Here is a tiny trained network, its code and every weight. The questions are about switching its units off for an input and a class, where a switched-off unit gives its printed mean instead of its output.

import numpy as np


def w(rows, s, z=0):
    codes = np.array(rows[::2]) - 128.0
    scale = np.full(codes.shape[1], s)
    scale[-1] = z or s
    return codes * scale


def f(y):
    return np.maximum(y, 0)


def log_softmax(a):
    a = a - a.max(-1, keepdims=True)
    return a - np.log(np.exp(a).sum(-1, keepdims=True))


def net(x, mask):
    res = np.array(x, float).reshape(1, 4) / 4 @ E
    y = f(res @ A[0][:, :-1].T + A[0][:, -1])
    res = res + np.where(mask, y, B[0][:, -1]) @ B[0][:, :-1]
    return log_softmax(res[-1] @ U[:, :-1].T + U[:, -1])


A, B = {}, {}
E = w([
[110,87,86],'x0',
[129,197,35],'x1',
[2,212,77],'x2',
[59,20,81],'x3',
],0.0096)
A[0] = w([
[147,57,37,55],'neuron 0',
[96,54,122,68],'neuron 1',
[124,241,28,169],'neuron 2',
[83,77,158,60],'neuron 3',
[250,157,36,109],'neuron 4',
[51,52,75,254],'neuron 5',
],0.017,0.007)
B[0] = w([
[100,112,194,186],'neuron 0',
[114,203,80,176],'neuron 1',
[51,87,249,243],'neuron 2',
[140,132,93,159],'neuron 3',
[250,157,129,202],'neuron 4',
[23,138,70,252],'neuron 5',
],0.024,0.016)
U = w([
[2,121,124,68],'0',
[184,142,77,110],'1',
[40,158,81,20],'2',
[101,208,227,255],'3',
],0.0091,0.0082)

Each question gives the input, the list of numbers given to net, and the class t.
The units are the neurons (one row each of A and B). Each row of codes is followed by its name. A weight is (code - 128) times the scale printed after its matrix; where a second scale follows, it is the last column's (A, B and U).
mask holds one flag per neuron, in row order. A switched-off neuron (its flag False) gives its mean, the last column of its row in B, instead of its output. The means were averaged over made-up inputs and are rounded, as every weight is.
A unit's drop is (log p(t) with every unit on - log p(t) with that unit switched off) / (log p(t) with every unit on - log p(t) with every unit switched off).
The circuit of an input: a set's keep is (log p(t) with only the set's units on - log p(t) with every unit switched off) / (log p(t) with every unit on - log p(t) with every unit switched off). Starting from all 6 units, units are removed one at a time, each time the one whose removal leaves the highest keep (on an exact tie, the one counted first), for as long as the keep stays at least 0.8.
units of the circuit, in order: the units of the circuit, biggest drop first
most important unit: the unit with the biggest drop
k most important neurons: the k neurons with the biggest drops, biggest first
drop when u is switched off: that unit's drop, to one decimal
input [-1,7,2,1], class 3: units of the circuit, in order => (neuron 4; neuron 2)
input [-4,-7,-6,8], class 2: units of the circuit, in order => (neuron 2; neuron 1)
input [-5,6,6,0], class 3: most important unit => neuron 5
input [-3,-7,8,3], class 2: 3 most important neurons => (neuron 2; neuron 0; neuron 3)
input [-4,-1,-6,-1], class 1: 2 most important neurons => (neuron 2; neuron 0)
input [4,3,-7,1], class 1: 2 most important neurons => (neuron 2; neuron 4)
input [-7,-6,-6,2], class 1: 4 most important neurons => (neuron 2; neuron 5; neuron 0; neuron 3)
input [-1,-5,-7,-7], class 1: 3 most important neurons => (neuron 2; neuron 0; neuron 4)
input [-1,-7,-2,5], class 2: 3 most important neurons => (neuron 2; neuron 1; neuron 3)
input [-6,-5,3,8], class 2: 4 most important neurons => (neuron 2; neuron 1; neuron 3; neuron 0)
input [-2,-7,-4,6], class 2: drop when neuron 2 is switched off => 0.6
input [8,-2,-6,-7], class 1: drop when neuron 2 is switched off => 0.4
input [-3,-6,1,7], class 2: drop when neuron 3 is switched off => 0.1
input [-8,3,-6,-1], class 1: most important unit => neuron 2
